Table B holds the same points as the rows below, measured another way and shuffled. Each row below is followed by which row of B it is.
B:
1: [ -3   3 -24  13   1   1   8   4   4 -52 -20   4 -10   8  24  10   1   0
  21  14  15   7   1 -19 -11 -28  -8 -22   3 -20   4  46  -8  -2]
2: [ 11  -1  17  -9  -8  -2  -7  -3  -2  34   2   1  -2   0 -14   1   1  -5
 -19  -2  -7  -1   2  17  14  11  20   0  -6   9   4  -8  10   7]
3: [-28  27 -26  13 -23  -9  -5 -22  -2 -52 -24   7   9   2 -19   0   0  21
  18   1  10   8  21 -30 -52 -28 -19 -26  25 -12   1 -25 -17 -23]
4: [-21  20 -16   8  -3  -1  -1 -10  -7 -35 -15   7   8  -6  -4   4   4  13
  -5   9   8   1  15 -23 -27 -28 -11 -20   6  -7  -1 -10  -7 -13]
5: [-10  14  -9  -2  -1   0  -3  -6  -2 -19 -15  -4   2   1  -3 -13  -4   7
   4   6   6   4   5 -13 -24 -11 -17  -9  14  -3  -2   5  -9 -10]
6: [-10  18   8   1  -1  -7   4  -7  -9  -5  -4  18  17  -8  -8  19 -10   5
 -17   6   1 -10  21 -15  -8 -24   7 -19  -1  -5  -5 -21   9   7]
7: [ -7  16 -36  -2 -31  -7   1 -11   4 -31 -17  11   1   5 -13 -19 -10  12
  37   0   7  17  -3  -3 -21 -15  -3   1  23   1  15 -18 -18 -10]
8: [ -8   6 -14  -1 -13  -5   1  -8   5 -35   1  13   7  -2  -7  -7 -17   5
  17  -2   5  11   8 -10 -17 -11  -3 -14  13  -6   0 -14  -8  -5]
9: [-14   8 -17   5   3   1   0  -1  -1 -42  -8  -6   6  -1  10  -6   0   8
  16   1  12   7  -3 -18 -25 -10 -26  -6  13 -12  -8  -3 -20 -12]
10: [-15   8 -22   8  29  19  -6   1 -10 -43 -21 -26 -17   4  39 -27  29  16
   9  14   7  12 -25  -8 -19   6 -44  13  10  -9   1  57 -20 -21]
11: [ 12 -19  -6  -3 -46 -21   8  -5  20   8  22  16  14   0 -41   6 -43 -16
  28 -19  -3   1  11   1  -1   5  28 -12  12   2  12 -38   3  10]
12: [ -1   6 -25  -6   5  -1   1   0   4 -40 -16  -5  -4   2  18 -24  -1   7
  27   1   6  13 -23   4  -8  -3 -21  12   7  -9   5  17 -15 -11]
13: [ 13  -5 -28  -7 -22  -8   3  -7  14 -17 -24 -12 -20  15 -14 -29  -4  -1
  34 -15  -1  18 -25  18  -5  17   3  19  23   0  17   3  -4 -11]
14: [-11   6 -13   0 -21  -9   2 -14  11 -35  -1  14  13  -2 -11  -5 -19   9
  23  -1   0   7   1 -13 -16  -7  -4 -13   8  -3   5 -15 -16  -3]
15: [ 26 -23 -12  -9 -38 -13   3   0  22  10  12 -14 -14  16 -27 -19 -28 -14
  40 -23  -4  11 -25  19   3  38  17  18  23  -1  17  -3  -2  -2]
16: [ 15   3  22  -8 -14 -13   5  -5  -3  41  11  24  16  -4 -25  26 -22 -11
 -27  -2  -8  -7  25  14  28  -5  43  -7  -7  11  -2 -34  28  26]
17: [  9  12   9  -6 -31  -4 -15 -23   3  39 -15  -5  -9  15 -51  -1   3   6
 -18 -11  -1   4  12  11 -10  16  23   0  16  12   9 -10  18  -7]
18: [-10  12 -28   0 -17  -8  -2  -4   6 -31 -13  -5   0   3  -2 -19  -9   5
  29   7   8  12  -6  -7 -27  -9 -16   2  20  -6   6   0 -18 -14]
19: [ -4   4 -17   3 -29 -11  -3 -12  10 -19 -11   0  -1   3 -21 -13 -14   0
  26  -4   5   7   0  -5 -28  -5   0  -5  20  -4   9  -1 -14 -11]
20: [-12  32  17   0   6  -6   1  -8 -14  12  -8   6  12  -8  -5  14   3   5
 -37  18  -1 -15  33 -12  -8 -25   3 -22  -5   5  -9 -11   7   3]

[  5  12  -3 -19   7 -22   4 -15  10  15   6   0  -9 -11 -33 -22  37 -11
 -26   7  26  12 -13  -3  -3   9 -18] -> 13
[  0   6   0   8  15   0  20  -6  -6   0   9  10  -6  16 -17 -17  13   7
   4 -12  -9 -19 -20  12  -6  -4  -5] -> 14
[ -1   7   0   7   6  -6  16  -8   0   0   8  10  -3  13 -18 -20   8  -3
  -3 -10  14 -12 -28   9  -5  -8  -7] -> 19
[  1   6   0   3   9  -5  16  -8   3   5  13   9   1  16 -13 -29  23   3
  -3 -16   8   4 -28  10 -15 -17  -9] -> 18
[ -7  -4   2  17   6   5  10   9  -9 -11   8  11   2  15  10  -7 -27   8
  30 -14  -6 -16   4  16   2  -6   7] -> 6
[ -3  -2  -2  13 -19 -38   6 -13   4 -22  -3   0 -13   2 -18 -19 -19 -31
  10  -5  24 -17   6  -3  17   6 -14] -> 17
[ -6  41   1   2   3  14   4   3   2   5   9   6   8  11  20 -17  13  12
   3  -6 -10   7  -7   7 -20 -23   3] -> 1
[  2   8   1   0  14 -12  21 -11  -2   2  17  11 -11  22 -22 -29  25   3
  -3 -18  17   1 -27  14   2  -9 -16] -> 7
[ -2   1   2   4   8   7  12   1   2   3  10   9   4  10  13 -24  16  14
   3 -11  -5  -1 -29  11 -17 -24   0] -> 9
[ -8  -4   3  15   2   1  12   3   0 -10  15  13   4  25  19 -30 -13  11
  20 -14  -3  -9 -21  24  -3 -22   2] -> 4
[ -2  -3  -4  -1  -4  -7  -7  -6   1  -5  -9  -2 -10  -7 -15   7  -8  -9
   7   5   0  -5  17 -13   9  14  -4] -> 2
[ -7  -2  -1 -17  -7   7 -14  -5  23  13  10  -2   8  -2  20 -30  44   4
 -20   1 -15  37 -20   0 -38 -37  -3] -> 10
[  9  11   0  11  10 -14  25  -5 -18   0  -1  10  -7   0 -39  19 -15  -8
 -10  -3  23 -40  -8  11  18  28  -1] -> 11
[-13  -1   4  16   5 -13  28  -2   1 -13  22  19   0  35  16 -54  -4  11
  21 -28   5 -19 -50  40  -4 -33  -3] -> 3
[ -9 -11   2  27  -5   5  -3   8  -5 -21   5   5   0  18  17 -13 -37   8
  41 -14 -15  -8   6   8   2 -10   7] -> 20
[  4  -2   0  22   0  -3   9   5 -19 -13  -9   3  -4  -5 -17  24 -41  -5
  21  -1   5 -22  47  -6  30  28   2] -> 16
[  0   7  -1 -13  11   4   1  -5   7  15  10   0  -1   0 -10 -21  41   9
 -12  -1   1  19 -12  -1 -21 -11  -9] -> 12
[ -5   2   2  11  15   2  18  -3  -4  -1   9   9  -3  18  -8 -16   6  14
  10 -14   1 -18 -17  15  -6  -8   2] -> 8
[ 12  13  -4 -11   3 -20  12 -14   3  19  -8  -3  -6 -26 -48   9  21 -24
 -42  10  32 -11  -7 -14   4  26 -13] -> 15
[ -5  -1   1   8   3   0   6  -2   3  -1  11   6   4  18   4 -21   8   4
  13 -11  -2  -6 -23   7 -19 -19  -3] -> 5
